(in the rows, 128 means zero)
Here are made-up things, facts about them, and rows of numbers that follow some of those facts. Name the thing behind each unnamed row.

Facts:
z115: Ξ morir; γ z770; Δ 338
z116: Ξ zade; λ z162 z70 z993 z541 z341; Δ 338
z12: Ξ morir; Δ 172
z123: Ξ morir; λ z410 z411 z406 z882; Δ 172
z124: Ξ fusto; γ z659; λ z134 z411 z330 z547 z58 z252; Δ 104
z134: Ξ fusto; γ z14; Δ 338
z14: Ξ zade; γ z733; λ z205 z680 z183; Δ 338
z145: Ξ fusto; γ z719; Δ 338
z15: Ξ sadi; Δ 104
z162: Ξ graruk; Δ 172
z171: Ξ danestik; γ z490; Δ 172
z179: Ξ zade; γ z849; Δ 104
z181: Ξ skoro; γ z774; Δ 338
z183: Ξ sadi; γ z53; Δ 338
z187: Ξ danestik; Δ 104
z189: Ξ skoro; γ z341; Δ 104
z190: Ξ graruk; γ z255; λ z756 z424 z960 z50 z669 z181; Δ 104
z191: Ξ graruk; γ z891; Δ 172
z195: Ξ fusto; γ z890; λ z239 z73; Δ 172
z197: Ξ skoro; γ z124; λ z720 z70 z541; Δ 338
z205: Ξ fusto; γ z70; Δ 338
z207: Ξ graruk; γ z189; Δ 338
z208: Ξ zade; γ z597; Δ 172
z218: Ξ graruk; Δ 172
z220: Ξ danestik; λ z525 z436 z669 z680 z872; Δ 172
z237: Ξ fusto; γ z408; Δ 338
z239: Ξ skoro; γ z410; Δ 172
z242: Ξ morir; Δ 172
z245: Ξ sadi; γ z864; Δ 172
z252: Ξ morir; γ z115; Δ 104
z255: Ξ skoro; γ z824; Δ 338
z272: Ξ sadi; γ z207; λ z359 z669 z77 z931 z237 z34; Δ 104
z277: Ξ danestik; γ z727; Δ 338
z28: Ξ danestik; Δ 338
z281: Ξ fusto; γ z430; λ z337 z470 z488; Δ 104
z295: Ξ sadi; γ z134; Δ 338
z301: Ξ danestik; γ z852; Δ 104
z312: Ξ danestik; γ z916; Δ 338
z313: Ξ morir; Δ 104
z315: Ξ morir; λ z359 z517 z207 z12 z239; Δ 172
z33: Ξ zade; γ z872; Δ 172
z330: Ξ skoro; γ z725; Δ 172
z337: Ξ skoro; γ z295; Δ 338
z34: Ξ danestik; γ z447; Δ 104
z341: Ξ zade; γ z77; Δ 338
z359: Ξ zade; γ z712; Δ 104
z376: Ξ zade; γ z879; λ z567 z312 z207 z488; Δ 104
z379: Ξ zade; λ z482 z218 z719; Δ 172
z38: Ξ morir; γ z12; Δ 172
z395: Ξ zade; λ z359 z12 z541 z406 z881; Δ 172
z397: Ξ zade; Δ 104
z399: Ξ skoro; γ z38; λ z208 z239 z840; Δ 338
z406: Ξ morir; γ z313; Δ 104
z407: Ξ sadi; λ z510 z663 z406 z872; Δ 172
z408: Ξ danestik; γ z436; λ z470; Δ 104
z410: Ξ skoro; γ z34; Δ 172
z411: Ξ zade; γ z397; Δ 172
z424: Ξ zade; γ z239; Δ 338
z430: Ξ skoro; γ z446; Δ 104
z436: Ξ danestik; γ z399; Δ 172
z446: Ξ danestik; γ z715; λ z482; Δ 172
z447: Ξ danestik; γ z237; Δ 338
z470: Ξ skoro; γ z668; Δ 172
z482: Ξ graruk; γ z681; Δ 338
z488: Ξ sadi; γ z802; Δ 172
z490: Ξ zade; γ z842; Δ 172
z5: Ξ morir; λ z968 z58; Δ 104
z50: Ξ fusto; γ z993; Δ 338
z506: Ξ fusto; γ z488; λ z843; Δ 338
z510: Ξ sadi; γ z50; Δ 338
z517: Ξ morir; Δ 338
z525: Ξ morir; Δ 338
z528: Ξ skoro; γ z56; Δ 172
z53: Ξ zade; γ z843; Δ 172
z541: Ξ morir; Δ 104
z547: Ξ danestik; γ z123; Δ 172
z551: Ξ morir; λ z50 z242 z162 z877; Δ 172
z56: Ξ fusto; γ z58; Δ 104
z565: Ξ zade; λ z218 z189 z301; Δ 338
z567: Ξ sadi; γ z301; Δ 104
z569: Ξ skoro; λ z918 z252; Δ 104
z58: Ξ zade; Δ 338
z597: Ξ morir; Δ 172
z646: Ξ sadi; λ z295; Δ 104
z653: Ξ sadi; γ z395; Δ 104
z659: Ξ sadi; λ z359 z181; Δ 104
z663: Ξ zade; Δ 338
z668: Ξ danestik; γ z191; Δ 338
z669: Ξ skoro; γ z179; Δ 338
z680: Ξ fusto; γ z567; Δ 172
z681: Ξ danestik; γ z242; λ z745 z277; Δ 172
z70: Ξ sadi; γ z337; Δ 338
z712: Ξ skoro; λ z771 z359 z875 z525 z802 z181 z330 z470; Δ 338
z715: Ξ skoro; γ z877; λ z28 z808 z239; Δ 338
z719: Ξ sadi; γ z470; Δ 338
z720: Ξ skoro; γ z197; Δ 172
z721: Ξ sadi; γ z376; λ z510 z15; Δ 172
z725: Ξ skoro; γ z208; λ z968 z411 z56 z918 z341; Δ 104
z727: Ξ danestik; Δ 172
z73: Ξ morir; γ z195; Δ 338
z733: Ξ fusto; γ z171; λ z115 z406 z470; Δ 338
z735: Ξ graruk; λ z517 z337 z237; Δ 338
z745: Ξ danestik; Δ 104
z756: Ξ zade; γ z183; Δ 104
z77: Ξ zade; Δ 338
z770: Ξ morir; λ z295 z53; Δ 338
z771: Ξ danestik; γ z894; Δ 172
z774: Ξ fusto; γ z510; Δ 338
z793: Ξ morir; γ z406; λ z313 z162 z77 z181 z245; Δ 172
z801: Ξ morir; γ z145; Δ 338
z802: Ξ danestik; Δ 172
z808: Ξ graruk; Δ 104
z824: Ξ sadi; γ z756; Δ 338
z833: Ξ morir; λ z208 z330 z406; Δ 172
z838: Ξ skoro; γ z565; λ z745 z295 z430; Δ 338
z840: Ξ skoro; γ z541; Δ 104
z842: Ξ fusto; γ z918; λ z918; Δ 172
z843: Ξ zade; γ z669; Δ 338
z849: Ξ fusto; γ z680; Δ 104
z852: Ξ morir; Δ 104
z864: Ξ zade; Δ 172
z865: Ξ sadi; γ z205; λ z525 z840 z470; Δ 338
z872: Ξ zade; Δ 104
z875: Ξ morir; Δ 172
z877: Ξ graruk; γ z975; Δ 172
z879: Ξ sadi; γ z281; Δ 104
z881: Ξ morir; Δ 172
z882: Ξ skoro; Δ 104
z890: Ξ zade; γ z931; λ z528 z653 z53; Δ 172
z891: Ξ skoro; γ z187; Δ 338
z894: Ξ graruk; λ z864 z277; Δ 172
z908: Ξ fusto; λ z936 z436 z12 z183; Δ 172
z916: Ξ fusto; γ z252; Δ 172
z918: Ξ skoro; γ z482; Δ 172
z931: Ξ danestik; γ z424; Δ 104
z936: Ξ danestik; γ z801; Δ 104
z960: Ξ sadi; γ z277; Δ 172
z968: Ξ skoro; γ z330; Δ 172
z975: Ξ morir; γ z771; Δ 172
z983: Ξ danestik; λ z727; Δ 104
z993: Ξ sadi; Δ 338

Some rows with their names:
[151 102  73 109  76 119 101 163 117 117 120 126 186 147 181 122  86 120
  65  78 145 125 145  94 135  96]: z379
[143 118  72 134  91 121  92 159 157 114  89 121 201 170 147 114 104 109
  85 101 136 101 141  89  98 119]: z852
[126  92  89 106  79 113 114 140 135 104  81  94 160 164 152 107  91 140
  89 134 130 127 143  92 105 109]: z208
[131  71 111 118  77 121 112 157 142 122  85  80 162 137 159 116 105 135
  89 125 123  90 138  94  99  94]: z877
[108 110 111 153  77  97 126 157 166 111  82 145 178 165 123 118  87 150
  74 152 126 125 161 113 104 121]: z134
[134  76  71 105  80 112 113 154 130 103 100 106 173 151 156 124  93 124
  75 114 135 122 139  94 120 103]: z33
[117  93  98 139  95 114 120 161 141 136  84 118 159 154 142 120 104 130
 105 150 116 102 163 117  86 119]: z50
[120  97  90 139  97 109 119 156 136 157  82 122 166 153 141 124 102 128
  98 169 120 130 158 112  78 140]: z337
[138  71  90 138  90 109 137 180 154 119  86 124 192 133 133 161 102 137
  90 139 131 127 163 114 110 100]: z482
[142 115  72 121  89 122 104 179 140 126  87  84 175 139 145 118 113 126
 100 119 121 108 158  91  97  94]: z808
[122 134  87 138  68 101  86 180 152 118  73 109 153 156 140  97  96 123
  77 136 135 107 149 102  97 116]: z882
[112 116  93 143  68  94 107 185 170  95  61 104 165 162 125 117  97 141
  70 122 133  94 140 114 104 110]: z56
[126 126  76 100  73 132  92 126 113 132 124 109 165 167 186  96  93 127
  68  97 130 135 158  89 120 107]: z395
[125  92 112 138  64  88 117 170 152  92  62 122 160 165 124 101  80 148
  61 154 140 120 123 107 106 109]: z918
[111  93  98 126  99 142 119 136 142 146 121 128 180 168 156 129 102 155
  98 101 111  98 169 116 102 109]: z865
[119 113  81 121  89 109 108 171 127 138  69  85 148 153 142 115 105 121
  91 150 119 104 143 111  75 132]: z840
[128  93  97 124  80 101 112 161 127 127  76 119 149 162 143  95  85 126
  75 125 124 101 131 107 103 121]: z720
[119 118 105 130  66 126  86 124 147 106 109 150 188 188 165  83  90 126
  65  87 135 107 137  90 122 112]: z123
[121 108  92 132  97 128  90 144 142 127  83 142 188 169 148  97 111 115
 123 143 120 120 165  77  78 129]: z517

Which thing is each row?
No name comes twice in this set of rows, the named rows included.
[109 122  58  98  90 112 109 155 116 128  95  88 164 175 170 116 103 126
  84  92 130 111 149 134  86 143]	z408
[108  98  74 127  93 116 103 158 132 157  75 120 141 162 117 108  88 123
 114 177 115 116 165 130  89 129]	z669
[148  65  54 115  84 105 115 173 134  92  82 107 179 139 131 130  80 107
  87 118 142 114 131  93 123  83]	z53
[118 110  71 110 102 148 109 144 133 148 119  90 175 169 154 123 115 144
  86  82 100  75 153 116  84 123]	z272
[144 100 103 123  80 127 120 160 146 106  75 110 155 152 137  95 108 141
  96 142 124 119 152  68 103  79]	z162
[127 114  87 120  95 140 103 148 120 155 127 125 171 155 173 117 107 131
  97 104 116 120 189 108 113 113]	z735
[127 125  67 114  77 117 101 165 144 117  76  83 164 150 150 104 110 122
 103 140 131 131 158  77  91 112]	z872
[118  79  87 138 104 131 118 153 160 131  89 120 174 154 107 129 106 141
 122 140 103  95 169  97  98  97]	z183
[129  91  74 127  98 133 122 167 158 125  81  91 183 158 112 129 116 145
 109 118 105  87 148  93  86  96]	z567
[148  75  76 121  84 100 117 174 129 121  76 117 171 141 146 129  87 127
  74 126 134 105 122 117 106 110]	z528
[107 100  96 136  87 110 112 160 133 153  69 118 143 155 143 112 100 122
 108 169 114 124 165 123  78 129]	z181
[137 110  74 122  79 116 103 166 129 115 127 136 199 140 182 132  89 108
  75  91 147 139 171 119 139 104]	z565
[120 114  62 100  84 121  92 159 116 137 122  71 181 138 175 136 101 119
  72  89 132 104 143 128 101 136]	z376

The same things again, as new rows of numbers:
Known rows:
[172  99 179 124  96 142 164 119 124 143 139 183 103 133 146 143 101 108
  91 164 122 130 106 146 128  59 109  93]: z725
[139 112 125 142 121 126 135 114 118 142 173 109 108 153 111 144 102 122
 111 155 108 133 111 134 105 140 114 104]: z337
[142  96 153 136 124 117 134 121 118 137 155 109 104 141 120 135  90 125
 123 151 122 132 122 159 104 164 117 103]: z936
[130  95 155 125 147 105 137 140 121 158 132 115 112 135 111 135 115 130
 110 160 112 135 150 164 104 148 122 115]: z397
[138 109 124 140 124 130 137 118 120 149 172 138 100 152 140 140 100 127
 121 159 123 133 108 147  97 140 130  85]: z968
[140 112 129 145 128 129 135 121 120 132 170 139 109 151 108 147 100 119
 112 159 113 146 101 140 109 139 113  98]: z669
[180  92 171 120 111 121 152 118 137 136 119 144 111 129 111 131 145 101
  95 158 107 135 136 135 141  83 126 103]: z14
[197  95 158 131  76  97 151 112 140 163 148  45  88 110 103 129 173 128
  89 143  88 109 155 131 123  79 102 134]: z281
[184  99 148 128  92 131 160 116 130 143 144 140  99 142 140 130 117 112
 108 158 110 130 117 128 123  78 122  82]: z721
[142  87 174 135 121 114 130 133 124 152 130  95 116 129 104 140 129 128
 138 152 115 148 110 155  96 147 134  95]: z359
[142 112 115 141 154 116 138 138 130 165 155 143 109 133 121 151 123 137
 128 152 106 133 131 154  83 115 134  99]: z975
[140 115 117 143 157 115 140 146 125 175 156 147 113 133 116 150 122 134
 123 154 104 144 130 156  88 106 132 110]: z242
[188 100 139 132  50 116 150  94 135 143 158  44  93 143 103 134 157 122
 102 148  80 109 124  97 122  83 104 102]: z865
[143 108 120 143 123 127 138 125 119 148 176 129 104 151 132 139  96 129
 130 157 118 137 106 142  99 146 126  85]: z720
[176  94 182 128  77 135 156 116 128 144 138 143  98 131 134 144 128 118
 102 161 113 131 104 134 115  67 111  81]: z272
[141 103 139 131 149 114 128 115 130 146 137 124 109 125 104 142 133 117
 104 147 116 147 140 157 108 142 126 118]: z237
[178  89 178 117 114 124 152 121 137 134 108 159 111 127 115 133 143  97
  99 161 113 146 129 139 141  75 125  96]: z116
[150 113 101 144  85 105 138 119 121 176 188  20  93 150 112 135 137 145
 115 151  88 119 132 113  88 142 111 114]: z470
[142 113 140 145 157 114 140 149 125 162 165 151 116 130 107 155 123 138
 125 154 103 128 121 166  88 112 119 112]: z852

Which thing is each row?
No name comes twice in this set of rows, the named rows included.
[145 104 142 134 156 110 131 138 130 137 144 134 116 137  96 135 126 116
 114 164 111 146 131 151 124 147 123 110]	z58
[170  95 186 134  75 133 159 134 126 163 136 134 104 124 124 146 132 117
  92 170 109 151 102 130 119  56 105  95]	z659
[152 107 124 151 135 108 142 151 122 155 161 117 106 144 117 128  92 124
 121 161 115 162 127 144 122 155 119 109]	z727
[186  93 157 127  84 120 159 127 132 161 135 106  95 132 131 126 129 109
  97 159 111 144 123 124 133  85 119 103]	z220
[151 109 134 154 118 121 136 123 121 127 185 118  99 145 115 142 103 139
 129 159 113 124 107 149  98 148 103  92]	z840
[142 112 120 140 143 118 132 121 130 154 158 124 113 136 101 155 143 130
 123 146  95 130 127 146  87 112 124 107]	z525
[180  94 177 127  94 121 160 123 126 143 138 127 103 130 127 127 113 109
  97 159 114 130 121 143 138  89 110 109]	z983
[175 102 152 133  52 123 158 118 124 169 146  62 107 137 103 145 145 112
  92 156  85 145 107  99 120  63 103 113]	z712
[138 109 129 141 122 128 139 128 118 158 162 132 103 143 135 147 103 126
 118 162 121 152 109 141  96 128 126  91]	z239
[146 101 144 131 152 112 129 128 130 137 148 130 113 140  99 134 129 117
 118 157 112 137 131 151 119 154 127 105]	z843
[144  99 136 131 145 107 133 141 130 158 145 117 108 136 114 128 126 127
 126 159 115 140 135 152 108 151 137 102]	z490

Now the same things, written a new way:
Some rows with their names:
[112  91  25 162 140 127 120 101 101 107 134 122 140 166]: z56
[ 78 176  88 119 140  83 105 129  86 112 110  97  84 175]: z725
[140 106 157 126  92  98  93 182 131 130 144 137 140  77]: z528
[146 108 130 143 157 155 132  53 119 133 144 149 147 120]: z756
[151  92 161 148 143 160 117 102 100 128 167 126 131 137]: z808
[120 209 103 105 128 129 167  88 165 120  88 113  95 135]: z865
[116 115 202 117 149 137 166 177 114 130 123 122 160 126]: z525
[132  96 169 141 120 107 110 153 103 147 128 105 110 122]: z852
[117 165  90 112 134 175 120  86 144 138 153 134 106 158]: z195
[126 133 212 127 126 120 148 169 121 140 136 131 139 107]: z73
[141 106  57 136 139 103 156 136 152 110  72 131 148 131]: z993
[111 165  60 100 120 126 124 105 167 115  81 126 102 116]: z721
[163 137  78 164 108 146 133 115 137 127 149 145 123 177]: z774
[120  94 191 124 146 121 133 143  98 138 116 102 134 104]: z313
[ 87  84 153 128 152 123 137 153  88 134 103 107 170  97]: z406
[173 127  95 128 113 141  90  85 145 117 176 146  85 169]: z379
[102 141 134 126 131 138 145 144 117 156  95 105 139  55]: z34
[134 103 144 147 169 173 141  65 106 132 142 141 175  83]: z359
[185  91  97 156 138 141 114  67 112 122 157 133 118 138]: z397

Name these rows:
No name comes twice in this set of rows, the named rows included.
[101 120 137 100 127 142 143 168 141 148 100 115 156  55]	z436
[110 161  73  87 138 132 129  91 171 116  77 120  88 156]	z407
[113  79  37 131 165 138 109 109  96  91 154 153 177 175]	z411
[143 114  82 161 116 141 115  77 122 145 127 144 126 145]	z849
[174 119  66 151 100  99 143 132 153 119 107 144 145  90]	z719
[169 111 153 140 160 165 153  97 126 123 163 152 151 154]	z77
[ 80 153 126  90 142 106 106 164 118 118 120 103  87 191]	z123
[105 197 143 109 133  91 131 147 112 124 131 118  93 162]	z197
[126 146 115 131  72 107  95 150 147 142 120 121  90 131]	z681
[107 116 144 130 146 159 118 118 120 112 196 152 145 149]	z877
[117  79 130 157  95 107 124 145 124 151  94 118 137  75]	z301
[146 127 193 134 150 162 148 109 112 136 180 159 155 145]	z207

